In the rows, zero is written as 128.
Each row of numbers stands for one object and depends on some of the facts below. Use the named rows to name the rest.

Some rows with their names:
[124 131 128 128 127 127 133 132 127 128 134 132 132 132 118 120 134 120
 120 127 126 145 137 121 131 128 130 129] : nonem
[123  94 136 113 111 141 164 136 125 100 126 163 106 119  97  97 129 101
 124 176 117  96 166 153 143 116 134 111] : dokir
[106 116  72 125 135 131 124 108 161 115 123 138 138 120 131 151 103 112
 151 158 145 104  58 147 142 169  69  69] : bolil
[142 110 171 136 134 151  99 179 217 132  85  53  93 137 151 176 192 198
 157 156 118 111 122 146 101 145 123  76] : grodibri
[122 129 140 133 133 107 135 135 121 122 148 127 146 156 117 126 137 141
 120 117 135 127 140 130 127 123 131 143] : timun
[146 130 161 120 104  53 120 137 109  94 161  94 180 121 151 180 115 125
 128 107 118  81 111 167 102  95 102 155] : brodak
[104 126 145 108 127 116 145 104 118 110 147 126 150 131 126 116 128 131
 119 117 146 132 123 133 137 106 119 107] : dedagu
[ 96 118 125  86 136 113 121  43 130  88 125 118 177 129 147  97 131 205
 130 143 122 112  90 165 112  82 108 145] : skuflar
[131 126 137 118 125 120 132 101 125 118 128 131 131 126 147 140 110 148
 134 126 146 107 123 137 122 115 123 120] : buber
[119 133 131 126 128 127 133 132 127 130 131 131 132 130 120 119 133 119
 122 126 128 148 137 120 131 127 133 129] : pagrum
[161 156 153 135 100  83  96 159 133 114 154 127 159 116 105 163 136 111
 120 135 110 144 157 134 103 120 113 149] : drumok
[122 126 130 113 127 139 131 113 110 133 106 120 125 105 152 122 115 110
 130 117 124 112 101 129 139 122 119 125] : ristiles
[118 113 128 139 132 106 131 129 105 123 126 101 131 140 150 135 107 135
 130 119 131  91  97 144 117 120 145 148] : nelem
[149 104  96 122 140 158 132 126 114 128 180 125 118  96 123 122 141 125
 107 105 114 140 122 115 146 118 142 114] : listis
[134  95 170 117 132 154 130 172 219 121  89  44 103 141 170 182 201 194
 151 141 111 114 121 147 111 135 112  67] : nestuko
[108 135 142 125 140 124 131 140 130 142 131 133 127 131 125 119 127 121
 120 120 142 148 141 112 131 129 137 127] : kikos
[124 131 129 128 127 128 132 132 126 128 133 132 133 131 118 121 134 120
 121 127 126 145 137 121 132 128 131 128] : fosti
[130 138 134 136 129 122 122 138 130 130 137 136 132 142 110 124 138 134
 122 130 131 141 147 122 126 132 132 136] : klerar
[109  88 128 139 145  81 174 153  83 122 136  73 157 186 181 146 119 133
 121  75 111  61  90 154 126 115 147 201] : stelam

There are 2 kinds of fact about the objects: Σ, Π.
Σ: points at; Π: uses
(zofu, Σ, brubrudru); (bofler, Σ, drogrun); (bofler, Σ, petruvek); (bofler, Σ, brubrudru)
(plibrek, Σ, kloskom); (brodak, Σ, timun); (brodak, Σ, plale); (brodak, Σ, dedagu)
(brodak, Σ, bafu); (bovel, Σ, gretas); (suklam, Σ, suklin); (bolil, Σ, dozi)
(bolil, Σ, dokir); (bolil, Σ, grodibri); (plale, Σ, timun); (trastes, Σ, faflave)
(fubror, Σ, mudratos); (ligam, Σ, petruvek); (ligam, Σ, zodoto); (grodibri, Σ, lustis)
(bafu, Σ, stelam); (stelam, Σ, klumak); (bisan, Σ, druvilun); (grekluskam, Σ, velus)
(grekluskam, Σ, luflin); (gistil, Σ, naklok); (drukon, Σ, plimu); (plovuston, Σ, dreplo)
(plovuston, Σ, dedagu); (noklu, Σ, nestuko); (ristiles, Σ, braflo); (vatreste, Σ, fubror)
(steske, Σ, dokir); (steske, Σ, nopus); (suklin, Σ, gistil); (suklin, Σ, nopus)
(dufles, Σ, vide); (dufles, Σ, zodoto); (nelem, Σ, skatruk); (nelem, Σ, bafu)
(nelem, Σ, gatrem); (luflin, Σ, dozi); (skuflar, Σ, dedagu); (skuflar, Σ, gretas)
(zodoto, Σ, lustis); (keflinul, Σ, voska); (beskek, Σ, guna); (beskek, Σ, vasik)
(skidek, Σ, noklu); (vobus, Σ, braflo); (vobus, Σ, druvilun); (vobus, Σ, plimu)
(drogrun, Σ, dozi); (plivum, Σ, vatreste); (meki, Σ, trastes); (vipar, Σ, zimol)
(naklok, Σ, fubror); (dreplabrun, Σ, nopus); (dreplabrun, Σ, tenostel); (guna, Σ, plimu)
(brafo, Σ, nalas); (dozi, Σ, klatran); (dozi, Σ, vatreste); (vide, Σ, munuk)
(vide, Σ, troruflak); (tenostel, Σ, dreplo); (vuvo, Σ, vatreste); (draklim, Σ, munuk)
(gatrem, Σ, munuk); (bubon, Σ, munuk); (bubon, Σ, grodibri); (petruvek, Σ, vatreste)
(lutro, Σ, gugristim); (poni, Σ, lustis); (poni, Σ, vide); (rakas, Σ, bafu)
(nestuko, Σ, lustis); (voki, Σ, lustis); (voki, Σ, skidek); (plimu, Σ, lustis)
(gubra, Σ, klatran); (gubra, Σ, druvilun); (pledi, Σ, plimu); (pledi, Σ, tenostel)
(leplim, Σ, klumak); (leplim, Σ, troruflak); (buber, Σ, kloskom); (buber, Σ, mudratos)
(buber, Σ, plovuston); (buber, Σ, skuflar); (buber, Σ, kufledri); (nopus, Σ, fubror)
(dedagu, Π, pagrum); (zofu, Π, kikos); (skife, Π, poka); (dudak, Π, selil)
(gilu, Π, bolil); (vulas, Π, zimol); (vulas, Π, nopus); (bofler, Π, ristiles)
(lustis, Π, treniran); (lustis, Π, skuflar); (flima, Π, naklok); (plogavo, Π, voki)
(plogavo, Π, trolo); (brubrudru, Π, buvu); (dokir, Π, petruvek); (dofi, Π, tuvo)
(rirel, Π, voki); (brodak, Π, nefam); (brodak, Π, brubrudru); (zerar, Π, nostil)
(zimol, Π, vuvo); (vasik, Π, selil); (vasik, Π, kufledri); (fabin, Π, gufler)
(fabin, Π, drukon); (bovel, Π, plale); (vizum, Π, klumak); (vizum, Π, tramas)
(suklam, Π, nasen); (fogok, Π, bisan); (fogok, Π, dregin); (plale, Π, bovel)
(dreplo, Π, fabin); (trodon, Π, stastem); (buvu, Π, kidram); (gugristim, Π, treniran)
(klerar, Π, nataples); (fubror, Π, listis); (ligam, Π, stonon); (doflo, Π, selil)
(doflo, Π, kufledri); (drumok, Π, brodak); (drumok, Π, nefam); (brusto, Π, moplol)
(grodibri, Π, pivak); (grodibri, Π, beskek); (vudranon, Π, dibrigu); (vudranon, Π, kazu)
(pagrum, Π, dedagu); (fluskeve, Π, brotus); (fluskeve, Π, pobol); (fluskeve, Π, pefletes)
(kufledri, Π, zevi); (bafu, Π, skaval); (flafak, Π, brusto); (rimol, Π, gepler)
(ruzukel, Π, vide); (noklu, Π, gufler); (noklu, Π, fabin); (trestom, Π, treniran)
(steske, Π, veskal); (flider, Π, tefomuk); (dufles, Π, flizuk); (pefletes, Π, skatruk)
(luflin, Π, dabalok); (tefomuk, Π, trastes); (tefomuk, Π, grekluskam); (sedrer, Π, fogok)
(sedrer, Π, dregin); (fefi, Π, flizuk); (klokleplu, Π, fubror); (klokleplu, Π, fleklam)
(skuflar, Π, trestom); (skuflar, Π, treniran); (zodoto, Π, klebrofe); (dabalok, Π, dreplabrun)
(plugruk, Π, dufles); (keflinul, Π, fabin); (nekom, Π, klumak); (nekom, Π, plugruk)
(nekom, Π, bolil); (beskek, Π, drinu); (skaval, Π, vudranon); (zasik, Π, tuvo)
(klumak, Π, tramas); (zuvor, Π, maplor); (zuvor, Π, dedagu); (zuvor, Π, mestu)
(brotru, Π, dokir); (plivum, Π, suklin); (plivum, Π, tefomuk); (druskun, Π, nestuko)
(briske, Π, gretas); (dreplabrun, Π, dabalok); (kikos, Π, vuvo); (gepler, Π, gapli)
(zevi, Π, klokleplu); (zevi, Π, dudak); (gapli, Π, dokir); (gapli, Π, klatran)
(guna, Π, fubus); (gomer, Π, naklok); (klatran, Π, klugu); (dozi, Π, nopus)
(brino, Π, lustis); (brino, Π, skuflar); (timun, Π, funa); (faflave, Π, stastem)
(moplol, Π, brusto); (dregin, Π, velus); (petruvek, Π, brotru); (lutro, Π, voki)
(nestuko, Π, druskun); (nestuko, Π, briske); (voki, Π, trolo); (voki, Π, rirel)
(treniran, Π, trestom); (treniran, Π, skuflar); (veskal, Π, ristiles); (gubra, Π, pivak)
(pledi, Π, buvu); (pledi, Π, kidram); (pledi, Π, brubrudru); (velus, Π, bisan)
(leplim, Π, desel); (nopus, Π, dozi)

Name these rows:
No name comes twice in this set of rows, the named rows included.
[122 126 139 121 130 116 129 110 125 120 131 124 134 127 139 133 118 144
 136 123 143 105 115 141 126 117 120 120]  bovel
[126 120 130 149 134 104 123 142 113 130 126 105 130 153 143 137 114 143
 131 121 129  95 113 141 112 129 149 161]  leplim
[125 108 156 117 133 145 130 150 176 128  95  75 111 126 165 157 164 160
 143 130 119 115 114 138 120 128 118  90]  voki
[170 120 101 100  99 150 176  58 147 128  85 166  97 106 229 189  58 136
 135 131 136 144 166 106 100 107 150 130]  naklok
[130 137 142 135 135 115 115 128 130 134 124 129 128 137 131 134 120 151
 140 126 141 108 129 133 118 130 129 139]  lutro
[ 96 144 104 117 156  98 100 100 175 144 148 155 117  74  92 112 121 130
 212 130 159  83  89 187 125 139  72  99]  drogrun
[154 101  93 123 142 161 130 127 114 129 188 126 115  93 123 123 144 128
 105 102 114 137 122 113 147 118 144 114]  fleklam
[101 152 114 125 159  92  88 103 179 145 153 159 118  83  80 114 123 147
 215 134 167  79  99 187 119 141  73 102]  luflin
[100 140 157 129 157 117 122 156 136 156 135 141 122 139 126 123 122 135
 117 119 158 142 153 101 132 135 142 127]  flider
[112 127 106 184 109 126  70 144 107 128 117  97  90 108 104 111  77 102
 112 187 136 151  89 129  87 133 211 121]  munuk
[132 107 146 135 127 148 113 156 170 128  92  70 101 123 156 157 154 157
 140 148 116 114 105 140 111 135 135  95]  poni

The same objects again, as new rows of numbers:
Known rows:
[128 124 138 131 140 134 115 115 122 139 129 129 135 126 103 125 135 133
 143 124 117 123 125 119 128 128] : gilu
[128 121 140 133 135 142 113 116 125 119 148 128 139 138 101 118 131 143
 151 100 123 122 131 128 132 135] : brubrudru
[132  69 131 169 116 115 153 132 152  96 136 120 129 104 130 130 133 126
  92 115 146 114 137 121  95 162] : luflin
[126 123 136 128 143 136 110 111 125 143 137 129 138 132  95 126 136 129
 136 120 115 124 124 116 130 129] : brotru
[135 125 128 132 122 138 110 121 124 125 144 130 147 133 115 123 147 138
 147 140 116 123 127 117 121 125] : fefi
[122 107 133 136 104 136 130 129 146 127 151 128 116 112 129 120 125 120
 140 103 140 131 138 130 133 149] : zofu
[135 118 124 138 119 129 111 122 126 121 142 130 152 132 111 119 147 142
 134 134 116 117 133 117 116 129] : klatran
[121  77 111 174  74  87 134 137 164  99 147 126 147 102 110 113 126 143
  72  61 138 108 166 128 112 168] : dozi
[128 123 140 130 142 135 115 115 122 143 129 128 134 126 105 124 135 131
 145 127 118 124 124 119 128 129] : faflave
[132 122 133 130 124 145 111 122 124 134 147 130 144 134 117 119 146 133
 151 146 117 123 125 117 120 128] : klumak
[168 145  88 110 114 138 134 125 136  28  94 160  87  86 155 123 126  86
 144 139 147 146 146 112 148 145] : voki
[123 145 128 120 156 118 131 129 111 131 103 124 132 136 133 135 121 130
 122 142 126 127 122 134 124 117] : nostil
[120 129 115 119 123 115 149 138 142 131 118 127 104 119 152 142 112 103
  92 149 148 140 123 130 129 131] : skidek
[123 108  98 144 101  92 146 153 147 108 118 125 136 117 158 119 124 122
  75 153 147 121 145 134  98 147] : drogrun
[114 127 124 120 120 131 150 143 141 156 121 126 103 120 164 133 111 100
 109 140 147 139 122 138 132 134] : tenostel
[126 144 128 122 148 120 136 128 115 131 105 128 130 142 129 137 120 132
 111 141 130 126 116 131 127 114] : klebrofe
[126 143 129 123 146 123 134 130 114 128 108 127 132 142 133 133 118 138
 118 130 125 126 121 139 127 115] : kamuflo
[123 146 128 120 156 118 130 129 112 133 104 125 132 136 132 135 121 130
 121 141 127 127 122 134 124 116] : trumon
[115 125 117 125 129 110 145 141 138 139 112 123 114 115 154 134 114 107
  99 145 145 134 130 133 121 137] : grekluskam

Which object is each row?
No name comes twice in this set of rows, the named rows included.
[125  92 110 159  66 101 129 144 165 110 160 127 148 109 120 121 137 141
  78  47 116 112 171 122 124 153]  petruvek
[129  88 150 152 130 151 151 127 137 107 151 110 113  96 156 162 149 108
 143  99 147 127 126 119 109 146]  dreplabrun
[140 100 158 152 172 149 137 115 110  81 136 111 139 121 128 152 150 142
 158 110 129 116 122 122  98 133]  dabalok
[134 151 123 122 147 129 136 133 110 116  88 135 128 136 144 127 119 129
 124 132 128 126 124 138 130 117]  trolo

The same objects again, as new rows of numbers:
Some rows with their names:
[156 154 125 214  83 122 115 139 143 125 102  80 130] : drumok
[127 139 122 202  90  91 107 111 161 111 125 107 127] : nefam
[126 162 107 140 146 139 128 138 148 161 147 159 144] : bafu
[141 114 120 118 113 143  71 156 106 142 148 142 136] : dreplo
[123 127 132 139 114 128 133 126 135 125 135 136 132] : brafo
[122 146 204 133 102 157 192 145 171 140  60 133 148] : grodibri
[150 120 117 137 125 128 114 118 123 123 101  90 141] : flider
[145 124 123 138 118 123 109 120 124 125 109  95 137] : fogok
[148 128 124 140 117 132 112 125 121 130 112  91 139] : faflave
[140 121 123 137 119 120 108 116 127 122 114 100 137] : rirel
[133 130 128 146 115 139 135 137 129 128 124 127 135] : lutro
[117 115 122 142 131 136 138 116 127 113 138 148 145] : grekluskam
[129 117 128 131 119 108 106 106 133 120 124 108 135] : nataples
[129 118 127 131 120 109 106 106 132 119 124 107 134] : stonon
[123 123 123 138 114 126 143 129 139 127 135 133 135] : buber
[128 116 124 132 120 107 106 104 134 118 122 110 135] : kazu
[126 112 200 101 129  73  75 142  97 119 138 229  83] : vide
[146   5  99 152 107  94 209 137 136  63  75  68 143] : nopus
[167 106 170  76 144 133 143 130  93 140 152  75 101] : zevi

Name these rows:
No name comes twice in this set of rows, the named rows included.
[134 144 134 156 120 136 123 142 128 129 133 136 140]  bofler
[136 112 198 105 125  79  68 151  82 121 138 224  79]  gatrem
[122  98 136 109 116 108  59 137 113 124 157 165 129]  gufler
[120 134 138 138 121 140 149 134 141 134 130 143 143]  skidek
[138 101 130 145  99 151 165 147 111 115 117 113 140]  steske
[100 114 113 137 112 118 127  98 148 110 155 144 123]  bisan
[141 122 140 127 122 108  94 121 118 126 119 118 126]  troruflak
[124 180 102 218 107 128 136 144 174 150 146 144 138]  brodak
[134 114 186 112 121  88  82 146  92 119 135 203  90]  draklim
[114 144  98 137 131 145 145 122 151 149 156 141 144]  plovuston
[161 104 169  76 144 128 141 123  97 138 154  81 102]  dudak
[113 153 200 129 101 143 190 136 191 145  65 132 144]  zodoto
[109 122  97 137 109 148 151 112 147 130 155 125 130]  tenostel
[131 114 142 124 107 141  88 172 107 136 156 181 129]  keflinul
[126 125 116 131 129 112 108 106 139 128 130 113 141]  gretas

